Below are the code and all the weights of a small trained network. Each question names an input and a class and asks about switching units off, where a switched-off unit gives its printed mean instead of its output.

import numpy as np


def w(rows, s, z=0):
    codes = np.array(rows[::2]) - 128.0
    scale = np.full(codes.shape[1], s)
    scale[-1] = z or s
    return codes * scale


def norm(h):
    return h / np.sqrt((h * h).mean(-1, keepdims=True) + 1e-5)


def f(y):
    return np.maximum(y, 0)


def log_softmax(a):
    a = a - a.max(-1, keepdims=True)
    return a - np.log(np.exp(a).sum(-1, keepdims=True))


def net(x, mask):
    res = np.array(x, float).reshape(1, 4) / 4 @ E
    u = 0
    for l in range(3):
        y = f(norm(res) @ A[l][:, :-1].T + A[l][:, -1])
        res = res + np.where(mask[u : u + 8], y, B[l][:, -1]) @ B[l][:, :-1]
        u += 8
    return log_softmax(norm(res)[-1] @ U[:, :-1].T + U[:, -1])


A, B = {}, {}
E = w([
[231,162,162,90,104,76,17],'x0',
[203,172,67,126,211,148,253],'x1',
[90,53,241,50,204,34,133],'x2',
[20,144,99,255,151,186,101],'x3',
],0.0073)
A[0] = w([
[181,136,108,133,90,146,102,33],'0.n1',
[111,113,134,104,188,123,225,3],'0.n2',
[118,112,137,102,34,124,82,28],'0.n3',
[71,126,115,156,66,135,82,102],'0.n4',
[111,131,92,148,152,147,243,163],'0.n5',
[78,150,95,227,163,150,81,60],'0.n6',
[255,139,159,72,136,99,58,100],'0.n7',
[236,177,33,192,88,174,132,84],'0.n8',
],0.02,0.005)
B[0] = w([
[62,169,108,132,142,30,105,161],'0.n1',
[74,129,135,107,104,56,228,197],'0.n2',
[118,135,112,12,160,179,107,180],'0.n3',
[62,154,164,119,135,182,94,187],'0.n4',
[187,37,55,114,108,213,161,218],'0.n5',
[119,150,153,250,124,122,112,198],'0.n6',
[197,101,148,130,132,41,47,253],'0.n7',
[170,205,11,87,67,145,91,229],'0.n8',
],0.025,0.017)
A[1] = w([
[91,148,165,102,109,108,196,56],'1.n1',
[122,143,146,135,131,136,136,107],'1.n2',
[203,125,191,137,149,68,109,128],'1.n3',
[83,127,161,132,202,118,253,116],'1.n4',
[114,162,157,224,156,98,141,133],'1.n5',
[73,110,203,224,161,177,143,83],'1.n6',
[98,128,182,49,174,190,155,3],'1.n7',
[60,133,142,140,139,159,99,150],'1.n8',
],0.029,0.0052)
B[1] = w([
[147,75,121,148,76,158,102,171],'1.n1',
[139,127,125,130,131,129,131,135],'1.n2',
[109,157,157,105,189,96,212,254],'1.n3',
[148,98,170,101,4,99,74,205],'1.n4',
[130,167,158,157,77,133,147,165],'1.n5',
[211,126,175,196,202,164,144,191],'1.n6',
[54,68,112,102,156,111,59,169],'1.n7',
[99,123,159,143,132,164,101,187],'1.n8',
],0.039,0.016)
A[2] = w([
[89,93,84,118,52,146,183,80],'2.n1',
[66,186,143,122,108,117,119,91],'2.n2',
[124,169,128,55,148,94,122,84],'2.n3',
[161,140,38,128,159,145,185,80],'2.n4',
[140,2,168,112,128,48,157,143],'2.n5',
[126,124,119,70,60,104,112,3],'2.n6',
[84,188,51,155,100,178,165,170],'2.n7',
[99,83,184,81,192,99,102,179],'2.n8',
],0.026,0.0038)
B[2] = w([
[159,99,114,103,76,186,139,196],'2.n1',
[101,136,128,198,67,49,114,148],'2.n2',
[183,175,111,181,191,134,126,206],'2.n3',
[92,63,76,157,212,175,123,172],'2.n4',
[184,139,255,39,61,123,100,250],'2.n5',
[173,106,127,217,120,100,69,193],'2.n6',
[87,107,165,46,150,132,242,186],'2.n7',
[75,12,93,115,148,121,175,220],'2.n8',
],0.031,0.02)
U = w([
[162,214,23,121,168,48,47,130],'0',
[180,95,193,57,208,23,168,140],'1',
[141,96,3,105,111,226,187,166],'2',
[9,233,100,146,64,158,115,53],'3',
[135,176,138,166,122,65,183,2],'4',
[128,136,199,229,148,214,125,185],'5',
[24,51,145,106,174,136,48,142],'6',
[192,58,179,81,10,135,113,150],'7',
],0.016,0.0055)

Each question gives the input, the list of numbers given to net, and the class t.
The units are the neurons (one row each of A and B). Each row of codes is followed by its name. A weight is (code - 128) times the scale printed after its matrix; where a second scale follows, it is the last column's (A, B and U).
mask holds one flag per neuron, layer by layer. A switched-off neuron (its flag False) gives its mean, the last column of its row in B, instead of its output. The means were averaged over made-up inputs and are rounded, as every weight is.
A unit's drop is (log p(t) with every unit on - log p(t) with that unit switched off) / (log p(t) with every unit on - log p(t) with every unit switched off).
The circuit of an input: a set's keep is (log p(t) with only the set's units on - log p(t) with every unit switched off) / (log p(t) with every unit on - log p(t) with every unit switched off). Starting from the 12 units with the biggest drops (on a tie, the unit counted first), units are removed one at a time, each time the one whose removal leaves the highest keep (on an exact tie, the one counted first), for as long as the keep stays at least 0.8.
circuit, biggest first: the units of the circuit, biggest drop first
top k neurons: the k neurons with the biggest drops, biggest first
top k neurons in layer l: the k neurons of layer l with the biggest drops, biggest first
drop of u: that unit's drop, to one decimal
input [-6,-7,4,2], class 5: top 2 neurons : 1.n6; 0.n8
input [7,7,-5,-1], class 0: circuit, biggest first : 0.n8
input [-5,-1,1,2], class 5: circuit, biggest first : 0.n6; 0.n8; 1.n6
input [8,4,0,-4], class 1: circuit, biggest first : 0.n7; 1.n3
input [0,-5,-6,6], class 5: top 3 neurons : 0.n6; 1.n6; 0.n4
input [3,-5,0,0], class 6: top 2 neurons in layer 0 : 0.n3; 0.n4
input [3,-7,-2,6], class 5: top 2 neurons : 0.n6; 1.n6
input [6,-8,-4,-6], class 1: top 2 neurons in layer 0 : 0.n7; 0.n8
input [0,7,-4,-8], class 2: top 4 neurons : 0.n8; 0.n5; 1.n4; 2.n4
input [0,-6,8,1], class 6: top 2 neurons : 0.n7; 0.n2
input [-1,3,-4,-6], class 2: top 2 neurons : 0.n8; 0.n5
input [-8,0,4,8], class 5: top 2 neurons : 0.n6; 1.n6
input [0,-4,0,1], class 6: top 2 neurons : 0.n3; 1.n7
input [4,4,1,8], class 5: circuit, biggest first : 0.n6
input [-7,-2,-3,-5], class 2: drop of 0.n7 : 0.1
input [1,-7,-3,8], class 5: drop of 0.n6 : 0.2
input [6,-1,-3,6], class 3: drop of 0.n8 : 0.3
